Where the symbols take the items:
ζ: s576->s892, s521->s957, s229->s963, s172->s501, s958->s10, s32->s560, s560->s413, s526->s547, s102->s923, s11->s603, s483->s8, s220->s479, s547->s736, s8->s230, s629->s737, s737->s87, s297->s491, s508->s576, s10->s968, s934->s118, s941->s629, s538->s655, s230->s229, s918->s306, s59->s483, s211->s456, s346->s163, s892->s297, s736->s11, s957->s32, s282->s500, s479->s691, s249->s184, s456->s866, s923->s538, s306->s172, s409->s246, s184->s856, s856->s647, s866->s918, s87->s934, s512->s526, s318->s521, s655->s220, s246->s102, s691->s409, s491->s249, s963->s142, s643->s346, s647->s508, s501->s818, s390->s512, s968->s318, s603->s196, s196->s175, s163->s941, s142->s282, s500->s59, s175->s390, s118->s643, s413->s958, s818->s559, s559->s211
ρ: s576->s501, s521->s737, s229->s603, s172->s560, s958->s346, s32->s934, s560->s118, s526->s508, s102->s142, s11->s297, s483->s547, s220->s483, s547->s576, s8->s736, s629->s538, s737->s655, s297->s559, s508->s172, s10->s163, s934->s479, s941->s923, s538->s500, s230->s11, s918->s957, s59->s526, s211->s968, s346->s246, s892->s818, s736->s892, s957->s87, s282->s390, s479->s8, s249->s456, s456->s318, s923->s282, s306->s32, s409->s229, s184->s866, s856->s918, s866->s521, s87->s220, s512->s647, s318->s629, s655->s59, s246->s963, s691->s230, s491->s211, s963->s196, s643->s409, s647->s306, s501->s413, s390->s856, s968->s941, s603->s491, s196->s249, s163->s102, s142->s175, s500->s512, s175->s184, s118->s691, s413->s643, s818->s958, s559->s10
λ: s576->s500, s521->s491, s229->s934, s172->s390, s958->s508, s32->s184, s560->s856, s526->s923, s102->s413, s11->s220, s483->s629, s220->s318, s547->s538, s8->s737, s629->s559, s737->s211, s297->s483, s508->s282, s10->s576, s934->s866, s941->s818, s538->s10, s230->s87, s918->s196, s59->s941, s211->s736, s346->s172, s892->s59, s736->s655, s957->s249, s282->s346, s479->s521, s249->s230, s456->s11, s923->s958, s306->s175, s409->s32, s184->s229, s856->s963, s866->s603, s87->s456, s512->s102, s318->s297, s655->s968, s246->s560, s691->s957, s491->s8, s963->s118, s643->s306, s647->s142, s501->s512, s390->s246, s968->s892, s603->s479, s196->s691, s163->s501, s142->s643, s500->s163, s175->s409, s118->s918, s413->s647, s818->s526, s559->s547
τ: s576->s941, s521->s230, s229->s918, s172->s102, s958->s500, s32->s963, s560->s142, s526->s10, s102->s508, s11->s521, s483->s211, s220->s491, s547->s968, s8->s456, s629->s736, s737->s11, s297->s737, s508->s163, s10->s59, s934->s196, s941->s547, s538->s892, s230->s866, s918->s409, s59->s559, s211->s220, s346->s512, s892->s629, s736->s318, s957->s229, s282->s501, s479->s249, s249->s934, s456->s479, s923->s576, s306->s246, s409->s856, s184->s118, s856->s643, s866->s691, s87->s603, s512->s958, s318->s8, s655->s297, s246->s647, s691->s184, s491->s87, s963->s306, s643->s390, s647->s346, s501->s923, s390->s413, s968->s483, s603->s957, s196->s32, s163->s526, s142->s172, s500->s818, s175->s560, s118->s175, s413->s282, s818->s538, s559->s655
η: s576->s526, s521->s456, s229->s691, s172->s647, s958->s501, s32->s918, s560->s306, s526->s500, s102->s346, s11->s8, s483->s655, s220->s737, s547->s59, s8->s220, s629->s968, s737->s318, s297->s736, s508->s512, s10->s818, s934->s957, s941->s10, s538->s941, s230->s479, s918->s184, s59->s538, s211->s297, s346->s413, s892->s547, s736->s483, s957->s866, s282->s102, s479->s87, s249->s603, s456->s491, s923->s163, s306->s856, s409->s118, s184->s196, s856->s175, s866->s249, s87->s521, s512->s282, s318->s211, s655->s629, s246->s643, s691->s934, s491->s11, s963->s409, s643->s560, s647->s390, s501->s508, s390->s142, s968->s559, s603->s230, s196->s229, s163->s958, s142->s246, s500->s923, s175->s963, s118->s32, s413->s172, s818->s576, s559->s892
ψ: s576->s818, s521->s87, s229->s196, s172->s413, s958->s163, s32->s118, s560->s643, s526->s576, s102->s282, s11->s491, s483->s736, s220->s8, s547->s892, s8->s11, s629->s655, s737->s220, s297->s211, s508->s501, s10->s941, s934->s691, s941->s538, s538->s59, s230->s603, s918->s32, s59->s547, s211->s318, s346->s102, s892->s559, s736->s297, s957->s934, s282->s512, s479->s230, s249->s866, s456->s521, s923->s500, s306->s560, s409->s963, s184->s918, s856->s306, s866->s957, s87->s479, s512->s508, s318->s737, s655->s483, s246->s142, s691->s229, s491->s456, s963->s175, s643->s246, s647->s172, s501->s958, s390->s647, s968->s629, s603->s249, s196->s184, s163->s923, s142->s390, s500->s526, s175->s856, s118->s409, s413->s346, s818->s10, s559->s968

The rows follow the links: the fewer symbols apart two items are, the more alike their rows tend to be.

Each row is also shifted at random along 4 hidden directions that mean nothing.

Some items, each with a row of numbers:
s736: -9,-31,24,-22,25,21,47,14,-18,-11,4,3,-5,-19,-2,53,-14,-21,-62,-32,11,18,14,5,41,60,-10,-4,11,-13,6,57,-37,-13,2,8,47,-57,35,17,13,-13,-5
s175: 35,3,-31,24,-2,27,-15,0,50,-30,-38,1,22,-13,-26,-45,22,-24,64,10,0,-1,-23,3,-1,-41,23,9,-13,-13,-40,-48,4,-38,7,0,-9,12,-6,-34,8,27,-17
s87: 127,-4,26,-19,31,6,32,40,22,-13,34,-29,-30,25,-34,2,-11,-15,-8,-36,7,-14,-5,50,34,-4,25,11,24,-53,25,25,-28,-46,3,41,32,41,19,-20,32,-24,0
s501: -10,6,37,8,18,-23,10,-38,15,3,18,-16,-20,19,31,3,-18,16,15,5,1,15,14,-63,-1,9,1,3,19,57,32,0,11,-10,-2,-60,4,-7,29,-20,-79,-28,20
s229: 36,-35,-9,12,-32,21,-25,25,53,7,-16,25,-4,-18,-23,-28,3,-25,24,-31,14,-21,13,42,37,-25,-39,-4,-4,-42,-7,-34,-44,4,-4,34,30,10,-36,5,61,22,11
s643: -58,-19,18,32,-7,3,-29,-12,77,25,-50,15,-14,-7,-12,-29,-6,-3,40,-18,-10,-8,22,-14,27,-26,-11,-21,8,15,19,-46,-35,28,3,-9,30,-33,-6,-20,-9,-10,-9
s491: -49,-18,-29,-24,26,22,26,39,-13,-27,19,-23,22,-5,-33,13,37,-37,-29,-12,20,-23,-12,53,18,13,0,-9,-15,-62,-30,31,-12,-20,-2,45,17,14,15,13,50,28,10
s172: 58,6,-12,38,-13,-62,-44,-26,15,25,-20,-9,35,18,21,-10,34,28,45,35,-43,12,-19,-46,-49,10,10,-27,-19,61,-17,-48,41,87,-7,-45,-19,-34,10,-23,-60,2,-10
s892: -143,16,-7,-21,-54,-10,-35,-19,-91,55,9,32,-2,-20,28,29,1,38,-71,36,-11,-13,25,-1,-42,23,-44,-29,-17,23,0,37,23,76,3,6,-37,-27,-46,75,13,7,4
s306: 26,-16,-3,24,40,37,22,5,84,-47,-39,-7,6,-5,-23,-12,6,-37,64,-33,18,19,-14,-13,32,-17,23,19,-11,-14,-21,-37,-23,-73,-2,-9,27,-18,40,-57,-11,14,-8
s413: -33,8,-34,6,19,77,2,-45,15,-49,-17,-9,6,-40,19,-52,34,-18,33,7,43,-79,-10,-44,-18,-76,-2,3,-14,24,-34,-20,5,-67,2,-43,-30,59,13,-12,-55,30,-11
s10: -84,-35,0,-12,0,-13,16,-24,4,-3,28,13,2,11,31,25,-8,-23,-35,-35,-14,31,0,-39,39,35,5,15,-2,35,-3,42,-35,-4,0,-44,45,-5,2,12,-28,-12,9
s923: 89,25,-6,-4,-4,26,2,-51,-42,-6,10,7,3,-12,42,-3,3,5,-16,26,45,-15,18,-59,-31,-6,-36,6,-5,55,-8,4,29,-28,5,-63,-36,12,2,12,-64,18,30
s526: 128,-3,-40,-18,-22,50,4,-58,-27,-21,16,31,13,-30,51,-6,27,-18,-33,12,48,-42,-4,-59,-3,-17,-54,-6,-19,58,-35,12,-11,-26,-1,-60,-18,27,-12,33,-53,46,23
s230: 83,25,30,2,10,2,6,36,-12,0,20,-4,-35,1,-30,0,-25,26,-3,9,20,-14,17,46,-11,-11,-8,0,17,-54,42,8,8,-12,-2,58,-10,22,-1,9,50,-26,10
s409: -36,27,-3,31,15,-11,7,35,26,-21,-31,-5,5,12,-41,-21,-13,23,65,29,-2,54,-19,18,-32,-4,32,28,-8,-28,-8,-45,57,-26,0,19,-36,-33,21,-66,31,-8,-6
s963: 51,8,-16,43,21,-8,4,20,42,-22,-56,5,32,4,-41,-5,5,8,66,26,9,73,-6,-1,-21,12,5,16,-27,-15,-27,-59,63,-7,1,5,-10,-77,40,-69,11,12,14
s282: 25,-28,-4,20,14,-47,-5,-28,52,4,0,-23,15,31,23,0,13,-23,17,-36,-33,23,-26,-52,28,12,17,-5,-4,57,-5,-13,-23,36,-6,-49,47,-10,19,-29,-64,0,0
s479: 188,1,29,2,-11,-6,-25,25,0,27,13,0,-24,-4,-16,0,-20,22,-15,-6,1,-21,18,43,9,-3,-21,-19,14,-28,40,0,-24,36,-3,44,14,6,-23,19,46,-22,10
s629: 54,-12,-32,-33,-22,-1,14,-12,-56,-6,18,0,31,-7,27,23,18,-26,-63,-2,-21,-4,-29,-11,13,26,18,-4,-16,0,-34,60,-9,9,2,-4,11,7,-21,38,0,25,-27
s390: -161,19,20,33,8,-35,-30,-6,25,24,-34,-12,-10,10,-1,-21,-11,43,48,26,-30,15,12,-17,-37,-3,26,-16,9,18,26,-49,36,43,-1,-7,-24,-29,14,-38,-23,-22,-19
s559: -79,21,-14,-27,-3,26,33,2,-82,-19,19,18,8,-12,21,25,3,12,-52,27,18,2,-9,-8,-24,21,-2,16,-2,1,-14,53,38,-20,8,-4,-34,-4,-6,25,0,13,-6
s968: -68,7,-25,-36,26,47,64,-3,-65,-43,8,12,25,-18,0,48,8,-14,-42,11,34,18,-10,-14,-13,44,9,30,-8,-9,-39,57,31,-72,16,-6,-15,-35,43,6,-4,21,1
s512: -3,-22,17,10,30,25,16,-36,42,-12,-6,-5,-11,0,23,-5,-4,-22,16,-30,27,-8,25,-59,40,-10,-26,1,6,49,13,-20,-34,-27,6,-58,34,-7,37,-13,-62,2,22
s737: 137,26,6,-23,-7,-35,-14,13,-70,29,23,-19,-11,13,14,12,1,30,-41,31,-41,-17,-13,31,-44,15,35,-18,9,-7,11,46,35,47,0,24,-42,31,-33,38,19,-16,-32
s59: -5,28,23,-40,-27,31,18,-32,-62,7,31,8,-51,-16,47,1,-30,16,-47,6,8,-32,17,-31,-7,-21,17,19,31,29,32,49,-14,-39,1,-33,-25,63,-37,46,-25,-18,-25
s655: 9,-30,-33,-26,8,43,29,-10,-34,-12,-8,30,20,-48,9,43,15,-30,-74,-16,29,2,25,-7,36,35,-42,-3,-22,-8,-31,49,-30,-15,14,-9,31,-52,21,42,12,38,9

Complete each set of four: the symbols that take the first to the second take the third to the fourth, perhaps in another order.
Answers are names.
A 11,-18,13,-27,18,43,47,11,-24,-12,13,0,-10,-33,-4,37,-14,-31,-60,-33,14,-6,18,8,41,31,-5,7,12,-17,12,53,-36,-37,7,8,43,-20,23,28,4,-5,-10
B 57,14,22,-12,-5,27,23,-18,-47,0,9,15,-28,-15,27,34,-45,27,-51,2,28,24,39,-48,-1,33,-25,16,15,41,29,41,13,-24,7,-40,-9,-24,5,24,-26,-26,20
C 51,-30,6,-17,14,22,16,35,17,-9,15,-2,-11,-9,-31,12,11,-28,-21,-31,19,-30,11,49,38,5,-19,-4,4,-57,5,17,-46,-24,2,52,28,13,9,9,46,3,12
D s211

A 42,26,27,1,2,0,-12,-50,-18,14,12,5,-26,1,45,-7,-13,29,-1,13,14,-17,19,-58,-29,-12,-19,-12,20,66,27,3,13,-1,-5,-54,-32,16,6,8,-68,-13,20
B -48,-27,-21,17,-2,-37,-22,-26,44,2,8,-22,24,28,28,-16,28,-30,28,-15,-32,-1,-30,-39,13,-10,18,-13,-21,38,-28,-23,-29,33,-2,-39,31,9,9,-18,-61,-2,-3
C -7,-2,-29,-20,15,2,11,28,-40,-14,23,-21,25,-8,-21,15,39,-14,-38,11,-8,-28,-22,55,-10,5,13,-9,-17,-55,-37,44,3,5,0,50,-13,39,-2,23,31,22,-13
D s211

A -2,30,14,28,25,44,15,29,28,-27,-38,30,-14,-27,-43,-12,-31,27,49,30,52,31,21,17,-31,-1,-23,24,8,-31,11,-52,51,-55,2,18,-28,-49,31,-50,32,-4,21
B -5,-27,-32,30,-42,-27,-46,34,28,21,-14,29,44,-8,-42,-12,22,-14,9,7,6,15,4,52,2,9,-51,-21,-39,-40,-39,-35,-9,58,-1,61,11,-32,-26,12,80,28,35
C -20,-23,11,20,-21,-2,-26,34,64,17,-21,22,2,-9,-38,-10,-16,-14,27,-26,3,15,18,38,36,-13,-29,-1,1,-42,9,-41,-34,15,3,43,37,-17,-18,-12,62,5,13
D s603

A -120,-27,-28,2,1,24,-20,-29,46,-10,-8,-8,11,-15,20,-30,30,-35,19,-17,11,-56,-8,-33,25,-37,-10,-22,-13,27,-16,-29,-41,1,3,-34,20,27,4,-2,-43,26,0
B -186,-34,19,29,18,-59,-9,-15,46,23,-14,-9,12,27,5,15,-1,-9,16,-19,-15,42,5,-39,32,32,-9,-24,2,41,16,-24,-22,62,-11,-33,56,-59,39,-21,-46,-15,28
C 73,8,34,48,2,-11,-35,-17,44,43,-60,18,-12,-13,2,-17,-17,44,44,16,-4,25,40,-37,-17,9,-36,-29,3,46,31,-56,22,66,0,-34,2,-84,29,-30,-33,-22,10
D s647

A -50,-6,-32,-15,8,12,20,-37,-27,-24,18,9,22,-4,42,11,19,-20,-11,0,25,-1,-12,-48,-4,4,-16,9,-17,37,-36,19,14,-33,-9,-51,-15,14,6,5,-42,32,24
B -44,22,8,3,19,4,17,-35,-29,-2,13,12,-4,-5,27,15,-12,29,-11,28,42,21,24,-55,-29,23,-42,4,5,52,10,0,52,-12,-3,-55,-23,-42,41,-12,-51,-11,38
C 176,30,-23,-41,-12,75,-1,-2,-79,-6,20,6,-10,-53,19,-23,13,0,-44,32,41,-100,10,17,-36,-41,-25,-20,-1,-31,-10,40,10,-37,12,10,-56,65,-34,63,23,23,-28
D s211

A 26,-5,-28,13,-37,-64,-43,35,4,22,13,-4,38,26,-30,-16,21,9,19,17,-30,24,-35,57,-26,-1,1,-6,-24,-39,-28,-23,11,55,-7,54,-14,11,-36,2,63,13,6
B 41,10,-8,43,37,-3,15,18,41,-42,-47,4,28,13,-34,-12,-5,3,68,20,4,55,-22,2,-26,4,26,31,-22,-19,-27,-51,55,-40,-11,3,-16,-46,39,-78,10,9,9
C 10,11,-11,10,-10,-31,-15,38,-13,4,10,3,19,24,-37,-2,11,22,16,34,-8,12,-19,49,-39,0,13,-2,-10,-52,-16,-9,39,11,-2,56,-36,21,-12,-8,59,6,10
D s409

A 58,-22,-45,-8,-78,39,-71,5,33,35,-6,32,1,-41,-7,-66,20,-34,8,-12,2,-89,15,56,19,-87,-52,-30,-15,-28,-27,-35,-68,30,11,52,9,86,-95,68,69,39,-3
B -141,2,-28,-35,42,28,45,48,-43,-44,30,-26,22,-11,-33,19,30,-21,-31,-2,20,-19,-22,57,-12,21,8,2,-4,-70,-43,45,13,-37,0,59,-14,18,27,-3,43,22,-1
C 84,1,12,-32,-26,23,18,-31,-19,-4,33,12,-24,0,50,3,-30,-15,-35,-25,7,-15,-1,-57,38,-12,12,23,21,51,27,37,-44,-41,0,-53,24,51,-28,38,-47,-15,-4
D s282

A -54,-7,11,15,-15,-11,-39,-7,69,26,-16,-34,-18,12,3,-51,-10,-15,54,-26,-51,-30,-22,-1,23,-49,52,-8,21,10,15,-38,-49,24,-2,-9,17,58,-32,-11,-16,-27,-48
B 66,12,41,26,32,-6,16,-4,69,-10,-29,-34,-20,20,-10,-19,-27,4,63,-17,-21,34,-13,-37,19,-6,56,19,31,21,38,-42,-4,-24,-2,-32,27,-6,40,-70,-44,-43,-19
C 136,16,-23,-26,26,38,42,19,-67,-34,3,0,16,-22,-11,30,25,-1,-35,24,42,-28,-2,23,-26,19,-16,-4,-5,-44,-25,34,37,-38,6,26,-26,-20,31,15,28,19,12
D s11

A 18,-24,6,-29,38,-20,66,23,-17,-33,25,-30,15,27,-5,62,-4,-38,-44,-42,-36,47,-30,-3,47,59,62,35,0,-13,-8,70,-20,-39,-9,2,50,-28,34,-14,-5,-7,-23
B 15,21,-3,-35,22,20,37,19,-72,-12,14,-6,5,-12,-15,24,14,24,-37,22,18,-20,4,33,-31,21,-9,-8,1,-38,-3,39,46,-13,3,33,-39,-14,18,19,33,11,2
C -105,-6,-36,0,3,37,-10,-33,35,-24,-23,-8,18,-27,20,-34,41,-29,21,-7,30,-58,-3,-39,1,-48,-20,-15,-16,32,-39,-31,-12,-21,8,-39,-3,29,10,-6,-43,35,3
D s958

A 72,22,24,-18,-13,27,19,-22,-69,7,9,24,-21,-16,25,38,-30,30,-51,23,20,16,23,-37,-21,33,-18,11,8,33,17,46,31,-6,2,-35,-25,-26,5,29,-24,-10,11
B -123,11,14,-22,-71,-18,-48,-26,-69,72,24,15,-26,-12,55,2,-25,37,-62,21,-41,-25,26,-9,-18,-7,-22,-25,14,39,37,37,-7,81,-2,-9,-7,25,-73,86,1,-16,-24
C -134,-14,-2,12,-2,36,-10,-1,75,-11,-32,-12,-9,-10,-11,-52,6,-35,48,-32,-5,-49,-13,8,34,-57,25,1,7,-16,7,-39,-41,-38,6,-1,18,47,-14,-16,8,1,-30
D s306

A -59,-13,12,-29,24,-23,21,49,20,-11,50,-54,-10,43,-33,3,3,-28,-5,-43,-42,-20,-43,64,46,-13,80,13,17,-66,1,33,-39,-20,-12,53,33,76,-5,-8,38,-21,-29
B 47,0,35,0,0,-28,-3,35,4,28,14,-12,-23,20,-34,9,-13,17,-6,-7,-14,6,16,53,8,13,2,-14,14,-47,37,8,-11,28,-2,53,22,8,-2,7,51,-28,19
C -21,-14,-26,-25,-36,-57,-29,-37,-16,14,50,-20,23,44,51,-5,15,-28,-23,-14,-56,-3,-53,-34,15,-12,47,-1,-16,59,-29,35,-30,37,-5,-42,11,65,-52,32,-51,16,-27
D s10

A -78,-19,10,20,9,24,-12,35,59,-14,-31,19,-14,-13,-49,-9,-17,-18,36,-32,33,14,27,44,42,-2,-32,11,2,-48,15,-39,-25,-35,2,43,41,-21,16,-22,60,3,17
B 21,-9,-19,4,21,-18,20,47,33,-39,13,-10,32,31,-49,-3,14,-23,34,-7,6,30,-25,47,9,4,26,32,-13,-68,-35,-18,7,-34,-8,43,12,6,15,-42,47,16,16
C -76,13,30,-12,-3,-6,11,28,-54,37,9,-7,-28,-7,-2,38,-19,22,-55,-4,-19,-2,20,41,0,38,6,-22,19,-26,36,49,-1,32,-6,32,3,-18,-4,34,34,-28,-13
D s483

A -62,23,-5,-10,-13,15,-10,-41,-45,5,10,4,-4,-7,37,-9,9,23,-11,33,24,-31,2,-43,-38,-11,-23,-1,-3,50,-9,12,31,6,4,-49,-42,27,-13,26,-48,18,12
B 41,-26,-23,-9,5,-22,14,-36,-8,-18,30,11,42,16,38,24,10,-27,-27,-22,-1,38,-20,-62,18,30,-1,17,-25,52,-30,25,-5,-3,0,-53,21,-12,6,-3,-65,18,20
C 10,8,31,24,-27,-22,-31,23,48,26,-12,8,-19,13,-29,-38,-31,18,38,7,-28,11,4,35,4,-29,20,8,20,-29,33,-42,-3,10,-3,34,-5,18,-44,-19,48,-31,-11
D s409

A -31,8,-29,-3,8,38,-4,-32,22,-27,-9,-14,12,-17,25,-46,36,-15,40,17,17,-64,-22,-35,-20,-59,8,-5,-9,32,-29,-32,2,-31,11,-43,-32,65,1,-13,-53,29,-8
B -27,9,24,11,3,3,-24,-14,58,10,-27,-20,-36,3,4,-42,-18,2,47,-20,-20,-16,-5,-16,11,-43,41,-2,26,17,31,-44,-19,-11,-1,-15,8,34,-2,-30,-24,-25,-43
C -127,7,28,-5,16,-34,12,35,-62,29,7,-1,-8,10,-17,58,-10,45,-52,27,-27,41,18,37,-27,70,4,-18,7,-27,30,38,32,60,-6,51,-9,-76,22,8,35,-27,7
D s655

